Here is a tiny trained network, its code and every weight. The questions are about switching its units off for an input and a class, where a switched-off unit gives its printed mean instead of its output.

import numpy as np


def w(rows, s, z=0):
    codes = np.array(rows[::2]) - 128.0
    scale = np.full(codes.shape[1], s)
    scale[-1] = z or s
    return codes * scale


def norm(h):
    return h / np.sqrt((h * h).mean(-1, keepdims=True) + 1e-5)


def f(y):
    return y / 2 * (1 + np.tanh(0.7978845608 * (y + 0.044715 * y**3)))


def log_softmax(a):
    a = a - a.max(-1, keepdims=True)
    return a - np.log(np.exp(a).sum(-1, keepdims=True))


def net(x, mask):
    res = np.array(x, float).reshape(1, 6) / 4 @ E
    u = 0
    for l in range(3):
        y = f(norm(res) @ A[l][:, :-1].T + A[l][:, -1])
        res = res + np.where(mask[u : u + 9], y, B[l][:, -1]) @ B[l][:, :-1]
        u += 9
    return log_softmax(norm(res)[-1] @ U[:, :-1].T + U[:, -1])


A, B = {}, {}
E = w([
[158,238,88,49,60,109],'x0',
[125,166,217,77,163,251],'x1',
[90,191,115,154,52,213],'x2',
[131,155,211,140,134,72],'x3',
[241,99,104,91,65,89],'x4',
[247,132,129,236,175,179],'x5',
],0.0027)
A[0] = w([
[107,205,170,36,121,252,10],'0.n0',
[81,84,178,82,164,169,203],'0.n1',
[51,71,155,97,121,59,58],'0.n2',
[119,130,36,140,70,157,103],'0.n3',
[129,132,193,70,201,152,38],'0.n4',
[152,71,195,175,132,254,96],'0.n5',
[71,161,113,119,98,126,85],'0.n6',
[144,36,140,205,141,83,146],'0.n7',
[108,156,117,186,235,110,42],'0.n8',
],0.0047,0.0013)
B[0] = w([
[182,31,92,228,97,100,253],'0.n0',
[71,109,164,69,127,125,207],'0.n1',
[253,124,146,171,144,233,151],'0.n2',
[105,68,216,72,176,128,156],'0.n3',
[172,149,208,79,135,102,155],'0.n4',
[155,186,115,69,116,93,237],'0.n5',
[86,146,102,109,72,109,143],'0.n6',
[140,79,89,94,65,43,193],'0.n7',
[90,136,122,100,202,139,152],'0.n8',
],0.0038,0.0024)
A[1] = w([
[47,156,152,193,94,135,77],'1.n0',
[166,95,166,79,73,94,152],'1.n1',
[124,210,50,63,95,110,86],'1.n2',
[68,98,113,175,166,105,127],'1.n3',
[93,102,116,139,116,107,99],'1.n4',
[115,172,41,144,89,132,145],'1.n5',
[111,91,96,136,168,141,127],'1.n6',
[255,177,134,154,109,217,6],'1.n7',
[53,183,130,135,195,187,93],'1.n8',
],0.0059,0.0022)
B[1] = w([
[114,197,81,149,132,159,184],'1.n0',
[94,125,117,185,137,140,253],'1.n1',
[115,128,167,116,68,77,189],'1.n2',
[181,225,128,136,183,148,167],'1.n3',
[225,111,124,113,75,175,127],'1.n4',
[127,94,217,59,122,119,199],'1.n5',
[138,153,102,95,158,123,147],'1.n6',
[255,192,228,130,67,157,242],'1.n7',
[181,118,83,194,159,80,209],'1.n8',
],0.0055,0.0018)
A[2] = w([
[230,77,93,129,172,51,80],'2.n0',
[49,149,253,101,225,88,124],'2.n1',
[228,27,55,211,106,24,29],'2.n2',
[173,91,115,179,102,60,108],'2.n3',
[104,117,238,169,184,116,138],'2.n4',
[86,194,106,168,210,82,91],'2.n5',
[36,248,83,181,24,167,4],'2.n6',
[223,158,109,99,106,159,115],'2.n7',
[92,88,69,88,39,217,223],'2.n8',
],0.0054,0.0025)
B[2] = w([
[93,180,80,195,46,182,231],'2.n0',
[207,39,109,99,61,173,200],'2.n1',
[44,109,65,190,31,158,248],'2.n2',
[37,79,92,210,69,172,183],'2.n3',
[135,13,90,40,70,150,193],'2.n4',
[187,133,119,182,193,173,184],'2.n5',
[31,205,197,124,134,152,220],'2.n6',
[94,139,221,176,120,111,183],'2.n7',
[122,169,110,100,254,67,252],'2.n8',
],0.0049,0.0024)
U = w([
[203,159,227,150,82,153,194],'0',
[95,85,47,205,52,122,247],'1',
[85,138,150,49,64,33,12],'2',
[176,10,133,66,125,174,100],'3',
[93,103,86,57,221,106,7],'4',
[179,119,68,198,218,172,93],'5',
[63,215,164,122,167,137,129],'6',
],0.013,0.0019)

Each question gives the input, the list of numbers given to net, and the class t.
The units are the neurons (one row each of A and B). Each row of codes is followed by its name. A weight is (code - 128) times the scale printed after its matrix; where a second scale follows, it is the last column's (A, B and U).
mask holds one flag per neuron, layer by layer. A switched-off neuron (its flag False) gives its mean, the last column of its row in B, instead of its output. The means were averaged over made-up inputs and are rounded, as every weight is.
A unit's drop is (log p(t) with every unit on - log p(t) with that unit switched off) / (log p(t) with every unit on - log p(t) with every unit switched off).
The circuit of an input: a set's keep is (log p(t) with only the set's units on - log p(t) with every unit switched off) / (log p(t) with every unit on - log p(t) with every unit switched off). Starting from the 12 units with the biggest drops (on a tie, the unit counted first), units are removed one at a time, each time the one whose removal leaves the highest keep (on an exact tie, the one counted first), for as long as the keep stays at least 0.8.
circuit, biggest first: the units of the circuit, biggest drop first
unit that matters most: the unit with the biggest drop
k most important neurons: the k neurons with the biggest drops, biggest first
k most important neurons of layer l: the k neurons of layer l with the biggest drops, biggest first
drop of u: that unit's drop, to one decimal
input [-6,-8,5,-1,-4,-3], class 6: 4 most important neurons of layer 1	[1.n0; 1.n3; 1.n8; 1.n4]
input [-5,4,5,6,-5,-4], class 3: circuit, biggest first	[2.n1]
input [5,-8,2,-8,-5,5], class 2: circuit, biggest first	[0.n0; 1.n5; 1.n2]
input [-1,6,-5,-3,-5,3], class 3: 3 most important neurons	[0.n4; 2.n1; 2.n4]
input [-7,4,7,-8,-5,-2], class 4: 2 most important neurons of layer 1	[1.n7; 1.n1]
input [0,-1,5,-5,8,-6], class 4: circuit, biggest first	[2.n8; 1.n7]
input [-5,0,-4,3,3,-8], class 3: 2 most important neurons of layer 0	[0.n0; 0.n1]
input [-1,-7,5,4,-3,-8], class 6: circuit, biggest first	[1.n0; 2.n6; 0.n2]
input [-8,-5,4,5,-3,2], class 5: 4 most important neurons	[1.n3; 0.n0; 0.n8; 2.n5]
input [7,8,-8,-8,6,-6], class 4: 4 most important neurons	[2.n8; 1.n7; 0.n5; 1.n1]
input [4,-6,-6,6,-8,3], class 5: 3 most important neurons	[1.n3; 2.n5; 0.n8]
input [0,4,6,-6,0,-7], class 4: 2 most important neurons of layer 0	[0.n0; 0.n3]
input [-5,2,-5,-7,1,2], class 1: 3 most important neurons of layer 0	[0.n7; 0.n3; 0.n5]
input [4,-5,5,0,-7,2], class 6: unit that matters most	2.n6
input [2,6,-5,2,4,0], class 3: 3 most important neurons of layer 0	[0.n2; 0.n4; 0.n1]
input [-3,1,0,8,6,-8], class 3: 2 most important neurons	[0.n0; 0.n2]
input [4,8,-4,2,-5,2], class 3: 2 most important neurons of layer 0	[0.n1; 0.n2]
input [8,-4,1,-4,5,4], class 0: 2 most important neurons	[1.n7; 0.n7]
input [-5,7,3,2,2,-7], class 3: 2 most important neurons	[0.n4; 2.n1]
input [6,7,-5,-6,-5,-7], class 4: unit that matters most	2.n8
input [4,-4,-3,-4,-8,-1], class 5: 2 most important neurons	[1.n8; 2.n5]
input [-8,-5,5,3,-5,-6], class 6: 2 most important neurons	[1.n0; 2.n6]
input [-6,2,5,-6,-2,-2], class 4: 2 most important neurons of layer 0	[0.n1; 0.n5]
input [-1,-1,7,-3,6,-7], class 4: 2 most important neurons of layer 0	[0.n3; 0.n5]
input [-5,-2,6,-3,4,-1], class 4: drop of 0.n0	0.4
input [7,0,-1,-6,7,5], class 0: drop of 1.n7	0.5
input [-1,-3,3,-7,1,-7], class 4: circuit, biggest first	[2.n8]
